What can hang from each mark
K: B J W
P: K R
R: E M
W: L P V
X: E H P
V: D L R W
H: P W
L: H K P W X
D: B
S: K M X
B: D M
J: D K M
E: L M R V
M: B E S

Every row comes from one small tree of marks. The marks that hang from a mark follow it in brackets, in alphabetical order. Every link used is in the known rows. Which tree was each row made from?
Known rows
M(B(D) E(R) S): [  44  133  158  176 -381 -284  -77   -8 -290 -398  143  196  273  247
  -21  -19  -16   67  362  331   47  425  107  352 -174  321 -238  -86
   59 -349 -564 -152 -279 -132  -86  -21  -79  -96  174  -59  195  299
   94 -479    1   63   -9 -238 -420 -340 -191 -311 -164]
P(R(M(S(X(E(V(W))))))): [  86 -106 -125  194  103 -221 -168  213 -432  -87   40  -34  -79  207
 -211  -45    3 -257  208  335    6  -70  284  178  112  120 -143 -103
  -84 -221 -233   80 -161   49  240  465  329  230  -95  194  371 -133
 -142  -80   71  -72 -110 -242 -134  -94   79 -208 -205]
H(W(V(L(P X) R(E)))): [ 147  245  -78 -349  347 -300  405  130 -248  205  -99   22  200  152
   98   13   92   29  181   34  -61 -173  132  387  139   96 -104  164
    2 -297  -48  308  194   68 -133  236  144   62   44 -138  126   95
 -455   52   82  151 -207  319 -403  -94 -416  -78  143]
P(K(B J(D))): [  63  128   40   64  173  -92  289   83 -159   98  212   51    2   28
 -264   62  145    3  273  -25   10  -32 -172  109  111 -237 -114  183
 -120  -53  119  167 -213  201   37   95  306   71  -27  -85  377  212
   51 -152  197  133  -91 -172 -291   62  199 -298  -98]
E(V(L R(M))): [  34  -86  -87  113  492 -102  -40  197 -380  -43   90 -133  182  249
 -174  -40  -19  -71  218  133   20  -23  324   81 -135   76   38   76
   83 -193 -157   20  -49  200   67  298  279  215 -164   77  206 -205
 -308  116   17  245  -43  -24 -203   -4 -374  -15 -116]
R(E(L(H P)) M(B(D))): [  71 -268  118   90   17 -194  312  437 -240  278 -161 -250  235  260
  -79   93 -239  141  470  492 -259 -245 -104  520 -123  187  123  430
  119 -174  -38  -14 -225 -199  133  293  311  337 -206  -71  425   29
 -104 -108  -93  140 -318   62 -301 -100 -266   50   38]
J(D K(B) M(E(L V))): [ 236 -220  290   13  267  248  421  133 -214 -189 -205   53  295  529
 -207   41  -55 -332  641   63  182  236  -98   13 -201 -128  -82  260
 -150  376 -269  160 -415  138  -50  435  444  144  292  225  316 -239
   48  -42   72  558  272 -156 -487  -43    0 -463 -312]
K(B J(D M(E))): [ 199   66  222   70   75  113  285   -5 -106   63   37  191  166  228
 -186  -45   86  -96  273  -27  154  168  -32   87  -84 -264 -243  179
 -206   28 -150  132 -242   76  -35  118  290  -42  126    2  300  110
  117 -180  165  260  104 -119 -489  266  356 -510  -98]
W(L V(D R)): [  20  423  -65 -305  124 -225  239 -135 -181  -43  -54 -253  436  178
  212  -86 -265  165  503  -62  237   12  112  229 -127  186   17  -84
  195 -346 -196   -3  201  211 -338  -82  127 -138  -85 -181   34 -176
 -155 -109 -105  359 -221  150 -341 -226 -238  -34 -336]
V(D L(P) W): [  -3  163 -299   -3  344 -106  400 -186 -342   14  116  130  319  355
  -53  -43 -129  268   75  -47  220 -325  336  -21 -172   14  -70  248
   79 -574  -69  312   82 -104   20  260   74  184 -274 -124  -15 -213
 -682   10   14  180   48  133 -338 -291 -449 -233  -94]
P(R(M(S))): [ 108  -50   -8   75  -52 -349 -179  112 -308  -64    2  -10   83  124
 -276   43  -74 -200  195  212   69 -104  212  215   60   62 -133  -26
  -53 -149  -79  -93  -55  -37  159  401  240  220 -105  148  413   -3
 -237 -136  100   18 -350 -241 -139  -83   53  -47  -80]
M(E S(K X(P))): [ 208  -57   36  -47 -108 -273 -224 -205 -224 -526  154   67  -94  342
  240  -94  215 -103  366  286  382  412   91   71   93  223 -266 -252
   74 -275 -547   84  -40   73   42  172  -53 -175   58  257  174  143
  -63 -514   95 -290  148 -129 -397 -152   70 -419 -334]
D(B(M(E(V(L))))): [  -6  126  140  138  236  -64 -199  100 -190 -127  275  -20  -20  118
  -31   14  -30  -13  124  270  111  220   65  123 -150  110  -25   80
  104    7 -215    4  -23  212   28  146   35  128  -62 -197   86  222
   89 -342  250  160   58  -59 -230  -40 -446 -184  111]
V(R(M) W(L P)): [  -5  184  -41   51  205  -23  233   35 -190  222   26 -177  188   89
 -119 -255 -146  140  371   95  167 -166  163  196 -321  -61   31   23
   85 -539 -171  169  -21   63   19  354  172  252 -180  108  284 -189
 -507   25 -142  233 -109  115 -485 -126 -384  -26 -289]
W(P V(D R)): [ 119  514  -18 -215  201 -168  220  -95   -6 -122   25 -186  245   17
   50  -30 -328   55  574   40  124   51  166  348 -157   59   66   -3
  258 -289 -204  128   75   72 -148  -40  131  -73    0  -84 -109 -190
 -167 -121 -152  251  -92  263 -442 -326 -181   37 -324]
D(B(M(E S(K(J))))): [  66   69  254   74  -40  -89 -146  -27  -80 -152  321   72 -111  189
  -63 -116    6  -44  261  280  188  403  -55  125  -58   79  -68   12
  139 -124 -192  -54   92  148  111   77  -45   88  -41 -121  257  369
   92 -505  317  -31  -11  -30 -300   -4 -211 -263    4]
L(H K P(R)): [  43  226  -82 -221  165 -336  536  135  -98  252  120    7  323   14
   75  -93  -62  180  322   91  213 -148   10    0  208  211 -198  608
  -57 -245  571   28   24   42  152  258   78  347  -92 -202  229  475
 -407 -307  315  406 -223  164  -60 -501   33  162  198]
H(P(K R) W(L(X))): [  15  250  105 -233  186 -280  294   37 -326   52 -102  -18  -87   82
  255   70  172  118   -3    7  283 -454 -225  299  347  311  -57  167
 -432 -222   42  350    8  245 -142  367  322  238  213  131  403  473
 -330   52  174  153 -336 -263 -332 -288 -202   79  140]
K(J(D) W): [  53  -39   -6   44   89   77  339  181 -335  116  126  220  112   92
 -240  -98  103   13  318    0   42   31  -51   37 -167 -207 -123  157
 -188   -6  111  178   61   51  145  307  222   47   27  -45  311  113
   69 -184  120   16   57    6 -325  257  205 -315 -210]
B(M(S(K))): [  53   89   93   40   54  -88  -50  -44  -16 -146  230   95  -51  118
  -59 -132   22  -26  340  151  187  245   66  112  -10  165 -118  -49
  155 -225 -112  -27  218    8 -127  143 -138  -21  -18  160  312   60
 -111 -284   75 -163 -149  -35 -222 -120 -176 -220  -41]
L(P(K(W) R(E M))): [ 176 -122 -304  119   89 -417  192  390 -424  239   24   -4  -36  -15
 -172  176  -18   45  359  364 -155 -552 -169  348  106   25  -91  388
  -86 -203  288  131 -173  104  271  480  328  384 -253  -16  446  194
 -373 -222  150   10 -452 -106  -90 -142   10 -176 -102]
M(B(D) E(L(W)) S): [  50   51  223   85 -448 -270  -79 -103 -241 -472   78  170  174  333
   15   60   -5   60  510  296   87  403  158  353  -97  280 -276   81
   70 -325 -469  -14 -308 -187  -47  216 -147  -89   93  -52  272  270
   14 -597   98   13 -156 -247 -382 -442 -197 -285 -167]
J(D K(B W) M(E(R))): [ 241  -76  116  151  208  254  586  219 -299  -36  -85  333  377  373
 -311   72  -21 -304  550   94  118  122 -119  102 -161 -294 -274  224
 -244  306 -219  220 -362    1  -71  450  387   80  259  181  329 -207
    2  -85   47  386  210 -118 -543   56   36 -682 -426]
B(D M(E(L))): [  96  285  110   71  -35  -11 -226  212  -79 -146   53 -100   89   40
   47  -11 -120  308  416  381  105  107   13  262 -205  133 -135  -51
   76 -153 -126  -92  -50 -111 -205   27 -263  -65  -85   82  124   69
  184 -338  -22   10 -165 -237 -303  -51 -190 -259   91]
S(K(J(D) W(P V))): [  50  157   30  -60  168   69  297   84  -60   57  112  -39    6   46
   70  -79  108   28  705  129  103  207 -170  164  -56 -215  -64  296
   18 -185   11  288  115  186  163  219  155   65  133  190  213 -128
  165 -144   55 -118   40   96 -573   22  164 -207 -498]
W(L(K) V): [-143  550  -63 -273  103 -163  165  -29 -276  222  -56 -324  414 -129
  355  -88   -8   99  558   32  208   31  -80  169  -70  115  -79  243
  101 -249  -88   60  113  286 -182  117  -27  -77   65 -122  132  -59
   25 -185   31  379 -282  132 -277 -339 -162  -21 -250]
K(W(L P(R))): [ -12  301 -147   80  -22 -153  148  162 -221  128   63   53   51  -58
  -12   58   16  243  373  165  201  -70  -49  170 -153  -80 -183  113
  -79 -199   75  168   38   74   65  332  106   53  -43   28  242   32
  -12 -281  -24  159 -207 -128 -347 -137   45  -47 -221]
J(M(S(K X))): [  66   43   82  -76  130   20  -29  -72  -34 -215   66   35   -9  421
   73   54  136 -151  332  115  353   95  142  178   90  229  -17  -41
   79 -173 -242   80   63   43   11  162  245  110   18  314  376 -215
 -196  -17   17  -98   -5 -131 -205  -63  112 -236 -313]
K(J(D M(B)) W): [  80  -69   83  150   24  214  445  117 -285   -7  157  282  152  231
 -206 -126   72  -83  406  -13   82  -16  -54  204 -155 -138 -131  296
 -157    7  -76  183 -178   40  104  269  416   87  134  -62  458   22
  -29 -146  143   93  109  -84 -355  221  188 -426 -284]
D(B(M(S(X)))): [ -25  209  161   24   84  -55 -151   34 -108  -90  263   57  -86  165
  -93   27  -44  -62  134  284  155  244   63  261  -59  195   21  -75
  169   -5 -159   16  158  112  -41   94   46  127  -98 -186  249  239
   62 -311  178  -60   36   -5 -106  -16 -247 -168   95]
M(B E(L) S(K X(H))): [ 135 -199   19   89 -285  -69  -30 -270 -145 -605  262  122   49  662
   31  -76  149  -46  435  238  222  482   30  149   13  241 -181 -227
  194  -99 -726   54 -306   47   68  225  155  -69  178  219  271  193
   29 -544   25 -262  158 -240 -471 -276  -19 -294 -415]
L(W(P(K(J)))): [ -29  295  161  -42  208 -284   40  122  -67   45  234   19  -78 -189
  -46  148   85   21  389  153  -58  -73  -38   73  110   18  -54  324
  -24 -242  111  350  -50  -11  167  393   76  116  -44   51  282  179
  -86 -139  207    0 -290   -4 -233 -292  -78  -24 -212]
E(L(X(P)) M): [ -20 -317   13  -94   73 -191  193  235 -289  -36  -64 -208  113  216
  -34  -26   39  252  515   85 -113   49   34  346 -178  357  -36   44
  -58   87   -7  189 -216 -140   -4  273  139   47   51 -112  429   53
 -111  -54   21   48   45 -123 -125 -174   36   48 -128]
W(P(K) V): [ -12  560  -28 -121  150 -240   24   30  -55  -43  119 -203   -8 -247
  134  154    1  -21  560  108   27  -34 -168  432    8   17   78  198
  159 -185  -96  198  -77  206  -24  100  113   24  141   -6   48   37
   44 -213  -41  124 -216   81 -396 -363  -77   -9 -264]
J(D K M): [ 158 -106  298 -193  297  188  454  122 -172 -157 -155   47  357  333
 -202    2 -156 -386  532  -35  262  -80  -87   23 -113   -6   59  190
  -29  297  -91  158  -92  -22  -16  432  464  232  225  185  402 -345
 -236  204   17  371  234  -74 -350  -20 -195 -262 -239]
R(E(V(L W))): [ -66 -254 -233  151  467 -103  152  301 -401  248   45 -118   42  228
 -164   53   27  -32  160  154 -167 -161  166   48 -152   67   37  160
   27 -284 -236  196  -20  129  177  370  282  252 -167   47  181 -305
  -95   68  -29  185  -72   11 -226 -115 -337  -59  -98]
W(L(H) P(K) V): [-129  732   85 -212   92 -339  293   32   12   89  139 -229  140 -200
  313   61  -44  194  579   52  207  105 -359  353   36  140  184  356
  187 -300   38  116   81  250 -134   33  102  -12  122 -149  158  252
  113 -295  -78  391 -309   95 -521 -463 -133  133 -202]
L(K W X): [ -13  199  108 -309  257 -166  409  137 -164  254  112  -26  343 -189
   55  -73  156  143  408  125   49  -67  113   31  210  169 -178  448
  -71 -165  283  348   85 -231   90  425  -82  164 -121  -71  419   63
 -398   20  305  177 -362   82 -114 -503 -147   47  -27]
J(D M(B E(L) S(K))): [ 185 -266  395   41 -257   50  285 -183 -122 -458  -24  121  149  591
    6 -117   -6 -207  660    2  309  355   25  178 -196  222  -23  164
   -9    7 -497  -14 -346   44  -40  237  344   38  335  174  461  -82
 -102 -278   24   86  223 -233 -524 -270  -62 -405 -449]
K(J(M(S(X(H P)))) W): [ 130   48 -185  151   63   72  158   32 -393 -119  321  386    5  310
 -198  -44  232 -157  368  146  120   50   49  159   18  -47 -152   40
  -20  -20 -227  217  -71   38  139  359  259   71   -9  -71  441   57
  -88 -292  164 -157   58 -146 -221  263  320 -510 -224]
H(P(K) W(L(X))): [ -48  277  187 -281  256 -165  342  -44 -294   59 -110  -26  -40   61
  331   52  235  123   -7  -40  303 -384 -254  293  236  332   42  159
 -367 -212  -31  388   80  210 -203  321  229  145  242   97  316  483
 -339   57   95  144 -244  -84 -382 -223 -344   34  129]
H(P(K(J)) W(V(D))): [  -7  415   71 -207  362 -151  231 -145 -327  -91  -43  -46  -65  104
  232   79   37 -161   98  -59  119 -357 -122  350  288  165   38  200
 -286 -263 -213  376    1  333 -125  218  313   44  268   69   42  355
 -163  -35  164   67 -255   82 -353 -141 -194 -124 -111]
K(B(D) W(L P)): [ -72  643 -137  148   37   16  237  131  -69  238    3   76  146 -110
  -28  229   61  393  447  318  192   86  -37  407 -148 -280 -315  208
  -15 -293   60  253  -29  -11 -133  118 -105  -40 -138 -105  164  -41
  183 -287 -105  193 -186 -182 -497    7   72 -244  -72]
J(K(W) M(B(D) S)): [  83   78   13  102  -42  156  361   70 -281 -343   62  320  308  391
 -248   51  -67 -260  573  230  255   52  -10  430   -4    0 -221  209
  139  -90 -261  101 -201 -165   41  339  213  160   93   43  491 -191
 -307 -194   67  250  -33 -216 -321 -126 -201 -420 -213]
S(K M X(E(L R) P)): [ 232 -204   47  -56  470   82    5  380 -183  -47   20 -466 -346  486
  542   20  193  131  613  521  -23  261   88   18  229  259 -123 -365
 -100  -36 -385  401 -133  143   -7  100  222  -16    6  416  177 -458
  292    1  -23 -575  469  -40 -259   -4  236 -479 -487]

Write each row's tree
[-192  213 -147  -58  199    5  276  -55 -262  270   65 -148  267   56
   64 -194   77  169  264  -42  243 -149  118  -60 -162   24 -134  157
  -52 -445  -45  188   22  120   19  314   26  176  -94   -1  212 -112
 -307  -88   74  281 -116   45 -245 -284 -255  -75 -200] => V(W(L(K)))
[  61  127 -200   23  251   30   -9  164   -1  -64  157  -83 -177  185
  114   81  155  161  376  349  242    8    5  156  149  -72 -199  -29
    7 -215  -29  325   70  117  202  248  217  111  -96  461  206 -195
   52  -80   -2 -320   11 -122 -330  -35  242 -107 -474] => S(K(W(P(R))) X)
[ -20  159  253 -253  187  -93  603  238    7  326   98  -78  250   37
   59  -44   56  332  564  101   35  119    0   57   70  159   34  570
  -41  -70  397  279   11 -260   95  373   -1  234  -57  -64  386  162
 -188 -102  164  326 -299  200 -269 -615  -61  258  -16] => E(L(H K W(P) X))
[  63 -122  132  217 -380 -165  145  -20 -424 -187  143  126  274  396
  -34 -184   35   58  475  161   -8  446   78  121 -260  247 -220   46
  -26 -175 -516 -131 -438   -3   -6  142   26  -88  227  -18  271  300
   18 -561   85  219  -30  -26 -331 -538 -139 -268 -340] => M(B E(L(K) R) S)
[  90   39  -89    8  458  106   31  160 -182 -323  233 -198 -122  361
  153   35   77 -154  238  408  -42  221  139  116  232  347  -45 -383
   69  130 -606  356 -213  152   81  248  388   -6  104   94  127  -90
  201 -110  -22 -320  451 -218 -189   20   57 -353 -168] => S(M(B) X(E(V) H))
[ -74  430  -98  -86  -17 -430   79  255 -222  239 -139 -353  132 -165
  153   65 -267  144  639  255  -58    4 -227  449 -163  171   21  208
  150 -268 -199  134   12  222  -24  217  189  -45   93  -39  254  -64
  241 -147 -174  300 -305  -86 -431 -361  -36  144 -321] => W(L P(R(E(M))) V)
[ -31  274   44   11 -194 -132  -70  -67 -183 -395  142  105  143  277
    2   33   -6   52  265  335  209  252  143  469   19  305 -155 -111
  210 -341 -424   30  -57 -106  -86  -12   43  -46    1  -25  302  113
   -6 -258  -49 -118   50 -237 -253 -180  -74 -187  -62] => M(B(D) S(X))
[ -17  474  -14   94  -71  100  316   70 -236  135  149   93  155   11
  163 -112   50  132  628  124  124   80 -258  445 -199 -134  -98  393
   54 -277 -209  236  -85  174   -2  139  216  -71  175 -106  327   43
  125 -296   24  259 -143   67 -553   20  162 -308 -387] => K(J(M(B)) W(L P V))
[  -4  251 -146   -5  133   -4  201   62 -309   72  192   67  141  114
  -84   11  -17   24  360  105    2   47    4  272  -54 -183  -87  165
    8 -149  -22  163  108  139  134   99  180   19  -99 -262   86   61
  118 -315  206   95 -167  158 -277  143  130 -273 -290] => K(J W(V(D(B))))
[  56  148  109   42 -189 -154 -105  -50 -112 -417   88  -23  244   94
  103    8  -33  113  270  261  177  106   69  348  -77  155 -308  -44
   53 -266 -410  -31 -308 -105  -28    2  -19  -88   84  -34   54  220
   16 -428   54   93  -16 -235 -416 -162 -209 -202  -34] => M(B(D) E)
[  78    6  285   60  -96  -90   -7  155 -187   -8  218   94   24  245
  -88  -47   -5  127  293  291   14  392  -30  244 -214  240   46  -18
   52   63 -160  -68   11   -8  -64   75  -34  147    7 -223  294  349
  106 -392  191   96  -25    6 -263 -182 -252 -193   71] => D(B(M(E(L(X) R) S)))
[  96   26  -37  150  248  -11  -75   65 -147 -160  243   31   10   90
  -72 -261  -23   21  233  135   83  140  157   54 -203  141 -172  -84
    8 -252 -246    8  -52  154 -119  194  -64    4  -13  107   81  157
 -128 -337  110  119  -27    3 -258  -87 -264 -298  -49] => B(M(E(V(R W))))
[  27   24    5 -113   63 -127  -91 -100  -83 -238  123   17  -50  356
   63   11  165  -49  268  181  306  268  121  101  115  203  -86 -181
  124 -271 -228   91  207   55   49  144   71   17  -34  304  277  -35
  -83 -157    8 -255   11  -59 -236 -115   77 -145 -290] => M(S(K X))
[ 179  -21  247  -94  325  243  554   71  -96  -45 -152  130  360  346
 -291   85 -102 -377  494  -34  232    0  -63  103  -43 -209 -126  236
  -75  303  -87  228 -200   -3 -113  378  450  181  199  131  384 -333
 -157  148   47  419  215  -93 -418   53  -48 -395 -171] => J(D K(B) M)
[  49   65  -70  -88  119  -10  365   74 -189  347  -83 -101  233  201
   57   46   81  274  478   86   49  -68   43   83 -134  -18 -215  392
  -80  -68  276  156 -178   84  -42  227    5  181  -66  -93  157  116
 -181 -247  144  294 -108  211 -130 -290   56  -86    2] => E(L(K(B) P))
[ -38 -123 -126  170  -65 -205  199  -42 -304 -417  254  183  110  179
 -336   -6  -48 -353  358   88 -132  129  185  221   98  359 -202 -283
  186  147 -468  149 -377 -117  144  393  249  -85  225 -327  288  146
  -49 -326  -22 -196  268 -283 -171 -173 -242 -214 -125] => X(E(M(B S)) H)
[ -33  247 -277   21  165 -167  114  106 -263  -48  212   -3   -8  -86
  -38  194  173  -44  390   36    6 -205  -90  363  136  -60 -107  137
  -24 -131   62  157 -107  220   20  214  170   71  -27  -50  189   65
  -75 -296  111   -3 -334  -62 -170 -151    1 -239 -302] => P(K(W(V)))
[ -10  575  -64  -94  210 -148   34   -2 -155   22   66  -86  171 -108
  153  119  -50   38  417   83   98   61   39  358 -127  -75  -15  207
  218 -233 -237  232   67   74  -86  141    7  -57  116  -15  -64 -165
    1 -101 -135  157  -55  166 -546 -268 -237  -28 -136] => W(P V(L))
[ -18  147   62 -267  337 -355  400  168   21  144  130    6  243   56
   26  139  -95 -142  403   13 -129   38  166  277  278  199 -104  336
   59 -250  126  179  166  -26 -111  296  121  134  -75 -154  153  123
 -110 -173  144  141 -396  312 -225 -331 -177   78  -97] => L(H W(V(R(E))))
